Below is a small trained network, with its code and all its weights. Each question gives an input and a class and asks what happens when units are switched off, that is, made to give their printed mean instead of their output.

import numpy as np


def w(rows, s, z=0):
    codes = np.array(rows[::2]) - 128.0
    scale = np.full(codes.shape[1], s)
    scale[-1] = z or s
    return codes * scale


def f(y):
    return y / 2 * (1 + np.tanh(0.7978845608 * (y + 0.044715 * y**3)))


def log_softmax(a):
    a = a - a.max(-1, keepdims=True)
    return a - np.log(np.exp(a).sum(-1, keepdims=True))


def net(x, mask):
    res = np.array(x, float).reshape(1, 7) / 4 @ E
    y = f(res @ A[0][:, :-1].T + A[0][:, -1])
    res = res + np.where(mask, y, B[0][:, -1]) @ B[0][:, :-1]
    return log_softmax(res[-1] @ U[:, :-1].T + U[:, -1])


A, B = {}, {}
E = w([
[127,28,87],'x0',
[75,187,11],'x1',
[145,153,148],'x2',
[82,67,162],'x3',
[115,79,83],'x4',
[30,142,105],'x5',
[218,157,39],'x6',
],0.011)
A[0] = w([
[228,141,204,253],'N0',
[15,185,168,169],'N1',
[65,61,106,236],'N2',
[118,76,133,148],'N3',
[152,205,11,219],'N4',
[122,8,129,227],'N5',
[28,111,222,199],'N6',
],0.013,0.003)
B[0] = w([
[162,164,240,223],'N0',
[33,96,147,209],'N1',
[132,10,56,198],'N2',
[135,60,147,162],'N3',
[139,224,77,251],'N4',
[182,60,133,220],'N5',
[99,139,155,237],'N6',
],0.011,0.016)
U = w([
[146,253,61,210],'0',
[14,141,112,5],'1',
[177,187,195,167],'2',
[147,94,80,151],'3',
],0.012,0.0026)

Each question gives the input, the list of numbers given to net, and the class t.
The units are the neurons (one row each of A and B). Each row of codes is followed by its name. A weight is (code - 128) times the scale printed after its matrix; where a second scale follows, it is the last column's (A, B and U).
mask holds one flag per neuron, in row order. A switched-off neuron (its flag False) gives its mean, the last column of its row in B, instead of its output. The means were averaged over made-up inputs and are rounded, as every weight is.
A unit's drop is (log p(t) with every unit on - log p(t) with that unit switched off) / (log p(t) with every unit on - log p(t) with every unit switched off).
The circuit of an input: a set's keep is (log p(t) with only the set's units on - log p(t) with every unit switched off) / (log p(t) with every unit on - log p(t) with every unit switched off). Starting from all 7 units, units are removed one at a time, each time the one whose removal leaves the highest keep (on an exact tie, the one counted first), for as long as the keep stays at least 0.8.
circuit, biggest first: the units of the circuit, biggest drop first
top k neurons: the k neurons with the biggest drops, biggest first
drop when u is switched off: that unit's drop, to one decimal
input [3,3,-3,6,-4,3,1], class 3: circuit, biggest first : [N2]
input [4,-6,8,6,-1,8,3], class 3: circuit, biggest first : [N5; N2]
input [4,-4,-3,-4,-1,3,-2], class 3: top 2 neurons : [N0; N1]
input [7,-2,8,3,-4,1,-6], class 3: top 2 neurons : [N5; N2]
input [2,-5,-8,-4,3,0,8], class 0: circuit, biggest first : [N4; N2]
input [8,2,2,4,6,4,-7], class 3: top 2 neurons : [N5; N2]
input [2,-4,-5,3,0,-3,-3], class 3: top 3 neurons : [N2; N5; N4]
input [-4,-8,0,6,-5,5,-5], class 1: drop when N5 is switched off : 0.0
input [1,0,3,6,4,-2,-2], class 3: drop when N6 is switched off : 0.0
input [0,-3,-2,5,8,3,-2], class 3: drop when N5 is switched off : 0.1
input [0,2,4,4,6,4,3], class 3: drop when N6 is switched off : 0.2
